Below are the code and all the weights of a small trained network. Each question names an input and a class and asks about switching units off, where a switched-off unit gives its printed mean instead of its output.

import numpy as np


def w(rows, s, z=0):
    codes = np.array(rows[::2]) - 128.0
    scale = np.full(codes.shape[1], s)
    scale[-1] = z or s
    return codes * scale


def norm(h):
    return h / np.sqrt((h * h).mean(-1, keepdims=True) + 1e-5)


def f(y):
    return y / 2 * (1 + np.tanh(0.7978845608 * (y + 0.044715 * y**3)))


def log_softmax(a):
    a = a - a.max(-1, keepdims=True)
    return a - np.log(np.exp(a).sum(-1, keepdims=True))


def net(x, mask):
    res = np.array(x, float).reshape(1, 6) / 4 @ E
    u = 0
    for l in range(4):
        y = f(norm(res) @ A[l][:, :-1].T + A[l][:, -1])
        res = res + np.where(mask[u : u + 4], y, B[l][:, -1]) @ B[l][:, :-1]
        u += 4
    return log_softmax(norm(res)[-1] @ U[:, :-1].T + U[:, -1])


A, B = {}, {}
E = w([
[249,43,171,207,209],'x0',
[92,46,73,42,254],'x1',
[99,24,192,190,32],'x2',
[78,129,200,121,64],'x3',
[127,145,90,116,132],'x4',
[126,27,177,190,103],'x5',
],0.0049)
A[0] = w([
[147,194,146,171,114,82],'L0N0',
[254,94,79,82,251,9],'L0N1',
[86,173,51,75,157,129],'L0N2',
[126,46,153,84,86,236],'L0N3',
],0.0081,0.0013)
B[0] = w([
[162,177,202,72,122,147],'L0N0',
[170,127,128,166,248,254],'L0N1',
[43,109,90,96,134,202],'L0N2',
[97,131,104,228,133,171],'L0N3',
],0.013,0.0061)
A[1] = w([
[175,209,148,42,177,213],'L1N0',
[84,99,221,215,93,73],'L1N1',
[186,255,221,125,91,177],'L1N2',
[74,64,47,47,116,2],'L1N3',
],0.0086,0.0016)
B[1] = w([
[121,30,140,148,75,230],'L1N0',
[91,39,157,135,69,254],'L1N1',
[217,176,114,76,141,255],'L1N2',
[132,253,73,73,46,206],'L1N3',
],0.011,0.0038)
A[2] = w([
[153,146,135,184,249,249],'L2N0',
[201,136,123,64,97,81],'L2N1',
[124,139,145,108,111,191],'L2N2',
[145,167,199,77,132,7],'L2N3',
],0.011,0.0013)
B[2] = w([
[126,114,134,5,191,254],'L2N0',
[149,138,171,199,114,170],'L2N1',
[130,141,100,229,164,141],'L2N2',
[139,191,179,178,114,143],'L2N3',
],0.012,0.0073)
A[3] = w([
[92,2,144,192,86,3],'L3N0',
[207,218,191,208,103,44],'L3N1',
[151,146,131,107,138,61],'L3N2',
[146,101,107,90,220,52],'L3N3',
],0.009,0.0026)
B[3] = w([
[66,91,163,161,126,228],'L3N0',
[220,157,62,158,98,239],'L3N1',
[169,77,99,96,26,123],'L3N2',
[187,84,198,156,248,254],'L3N3',
],0.011,0.0043)
U = w([
[162,48,127,74,250,250],'0',
[54,7,167,211,80,139],'1',
[249,169,125,181,53,76],'2',
[32,194,32,78,93,3],'3',
],0.012,0.0018)

Each question gives the input, the list of numbers given to net, and the class t.
The units are the neurons (one row each of A and B). Each row of codes is followed by its name. A weight is (code - 128) times the scale printed after its matrix; where a second scale follows, it is the last column's (A, B and U).
mask holds one flag per neuron, layer by layer. A switched-off neuron (its flag False) gives its mean, the last column of its row in B, instead of its output. The means were averaged over made-up inputs and are rounded, as every weight is.
A unit's drop is (log p(t) with every unit on - log p(t) with that unit switched off) / (log p(t) with every unit on - log p(t) with every unit switched off).
The circuit of an input: a set's keep is (log p(t) with only the set's units on - log p(t) with every unit switched off) / (log p(t) with every unit on - log p(t) with every unit switched off). Starting from the 12 units with the biggest drops (on a tie, the unit counted first), units are removed one at a time, each time the one whose removal leaves the highest keep (on an exact tie, the one counted first), for as long as the keep stays at least 0.8.
circuit, biggest first: the units of the circuit, biggest drop first
most important unit: the unit with the biggest drop
top k neurons: the k neurons with the biggest drops, biggest first
k most important neurons of layer l: the k neurons of layer l with the biggest drops, biggest first
drop of u: that unit's drop, to one decimal
input [-3,-6,6,5,4,0], class 2: 2 most important neurons of layer 0 -> L0N2, L0N0
input [3,-5,0,1,6,8], class 1: top neuron -> L1N1
input [-5,3,-4,-7,2,-2], class 3: top 3 neurons -> L0N2, L1N3, L2N0
input [-3,8,-7,6,5,-2], class 3: circuit, biggest first -> L1N3, L0N2
input [-4,3,5,-3,0,-1], class 3: circuit, biggest first -> L0N1, L1N3
input [-4,-2,-8,7,2,4], class 3: top 2 neurons -> L0N2, L3N3
input [1,-1,-1,6,8,-6], class 2: top 4 neurons -> L0N1, L0N0, L2N0, L0N3
input [8,-5,2,-5,-1,8], class 1: 2 most important neurons of layer 1 -> L1N1, L1N2
input [2,-1,5,0,-6,-6], class 2: 2 most important neurons of layer 0 -> L0N2, L0N0
input [7,5,7,8,-1,-8], class 1: top 2 neurons -> L0N1, L1N1
input [-5,-3,4,-8,5,-7], class 3: drop of L0N2 -> 0.7
input [-4,-4,0,-1,-1,7], class 1: drop of L1N1 -> 3.0
input [8,7,5,5,-4,6], class 1: drop of L1N2 -> 0.1
input [-6,6,8,-6,7,8], class 1: most important unit -> L0N3
